Below are the code and all the weights of a small trained network. Each question names an input and a class and asks about switching units off, where a switched-off unit gives its printed mean instead of its output.

import numpy as np


def w(rows, s, z=0):
    codes = np.array(rows[::2]) - 128.0
    scale = np.full(codes.shape[1], s)
    scale[-1] = z or s
    return codes * scale


def norm(h):
    return h / np.sqrt((h * h).mean(-1, keepdims=True) + 1e-5)


def f(y):
    return np.maximum(y, 0)


def log_softmax(a):
    a = a - a.max(-1, keepdims=True)
    return a - np.log(np.exp(a).sum(-1, keepdims=True))


def net(x, mask):
    res = np.array(x, float).reshape(1, 5) / 4 @ E
    u = 0
    for l in range(2):
        y = f(norm(res) @ A[l][:, :-1].T + A[l][:, -1])
        res = res + np.where(mask[u : u + 3], y, B[l][:, -1]) @ B[l][:, :-1]
        u += 3
    return log_softmax(norm(res)[-1] @ U[:, :-1].T + U[:, -1])


A, B = {}, {}
E = w([
[122,108,122,133,101,123,129,129,138,126,142,134],'x0',
[153,202,95,68,33,129,120,123,83,55,73,70],'x1',
[134,129,128,141,115,122,126,120,132,145,124,122],'x2',
[173,94,101,222,134,162,23,200,83,134,167,118],'x3',
[89,55,133,124,195,249,255,83,178,177,130,79],'x4',
],0.0092)
A[0] = w([
[117,147,151,106,144,5,93,131,135,131,141,218,3],'L0N1',
[97,155,154,70,148,17,176,96,158,153,116,217,30],'L0N2',
[96,100,174,138,194,33,119,113,151,180,160,237,1],'L0N3',
],0.019,0.0094)
B[0] = w([
[51,70,149,103,190,135,229,110,118,223,101,222,226],'L0N1',
[113,67,209,172,106,112,7,59,92,74,195,44,237],'L0N2',
[230,248,8,119,90,166,171,228,183,90,77,105,250],'L0N3',
],0.011,0.015)
A[1] = w([
[120,170,113,57,65,86,105,126,68,103,98,137,62],'L1N1',
[145,126,111,189,136,100,57,197,88,158,129,194,2],'L1N2',
[124,172,137,118,95,3,73,153,102,121,113,220,82],'L1N3',
],0.028,0.0049)
B[1] = w([
[147,199,90,129,120,63,117,212,162,115,87,141,218],'L1N1',
[149,118,203,171,128,63,52,58,125,109,196,143,249],'L1N2',
[75,64,92,91,154,255,196,141,147,150,108,62,218],'L1N3',
],0.01,0.013)
U = w([
[67,32,153,117,208,207,255,74,151,214,110,166,166],'0',
[182,208,59,117,73,95,109,190,126,80,68,138,225],'1',
[132,85,203,167,99,93,2,55,102,66,180,90,4],'2',
],0.0074,0.0017)

Each question gives the input, the list of numbers given to net, and the class t.
The units are the neurons (one row each of A and B). Each row of codes is followed by its name. A weight is (code - 128) times the scale printed after its matrix; where a second scale follows, it is the last column's (A, B and U).
mask holds one flag per neuron, layer by layer. A switched-off neuron (its flag False) gives its mean, the last column of its row in B, instead of its output. The means were averaged over made-up inputs and are rounded, as every weight is.
A unit's drop is (log p(t) with every unit on - log p(t) with that unit switched off) / (log p(t) with every unit on - log p(t) with every unit switched off).
The circuit of an input: a set's keep is (log p(t) with only the set's units on - log p(t) with every unit switched off) / (log p(t) with every unit on - log p(t) with every unit switched off). Starting from all 6 units, units are removed one at a time, each time the one whose removal leaves the highest keep (on an exact tie, the one counted first), for as long as the keep stays at least 0.8.
units of the circuit, in order: the units of the circuit, biggest drop first
most important unit: the unit with the biggest drop
k most important neurons: the k neurons with the biggest drops, biggest first
k most important neurons of layer l: the k neurons of layer l with the biggest drops, biggest first
drop of u: that unit's drop, to one decimal
input [6,-5,-5,-6,5], class 2: 3 most important neurons -> [L0N1 L0N2 L1N3]
input [4,4,4,6,4], class 2: 2 most important neurons of layer 1 -> [L1N3 L1N1]
input [-1,8,-1,-8,7], class 1: 2 most important neurons -> [L0N1 L1N3]
input [5,1,1,-8,-1], class 2: most important unit -> L0N2
input [-4,6,8,7,-5], class 2: 2 most important neurons -> [L1N2 L0N3]
input [8,2,-2,2,-2], class 0: units of the circuit, in order -> [L0N3 L0N2]
input [-1,0,-3,6,-7], class 0: 3 most important neurons -> [L1N3 L0N2 L0N1]
input [0,1,6,8,6], class 2: 2 most important neurons -> [L0N1 L0N3]
input [-3,5,-1,8,-2], class 2: 2 most important neurons -> [L1N2 L0N3]
input [-2,8,4,-2,-8], class 0: 2 most important neurons -> [L1N3 L0N3]
input [-6,8,1,-8,-8], class 0: 2 most important neurons -> [L1N3 L0N3]
input [2,-1,2,2,-2], class 0: 2 most important neurons -> [L0N2 L0N1]
input [-2,-5,5,4,0], class 1: 2 most important neurons -> [L0N3 L0N2]
input [4,1,-8,-5,-1], class 2: units of the circuit, in order -> [L0N2]
input [3,-5,2,3,-3], class 1: 2 most important neurons -> [L0N3 L1N3]
input [3,-7,5,5,2], class 1: drop of L0N2 -> 0.2
input [-3,1,3,2,-6], class 0: drop of L1N2 -> 0.0
input [-4,-4,-2,-1,3], class 1: drop of L0N1 -> 0.1
input [4,2,-4,-7,-5], class 2: drop of L0N2 -> 2.4
input [6,-3,0,-6,-7], class 0: units of the circuit, in order -> [L0N1]
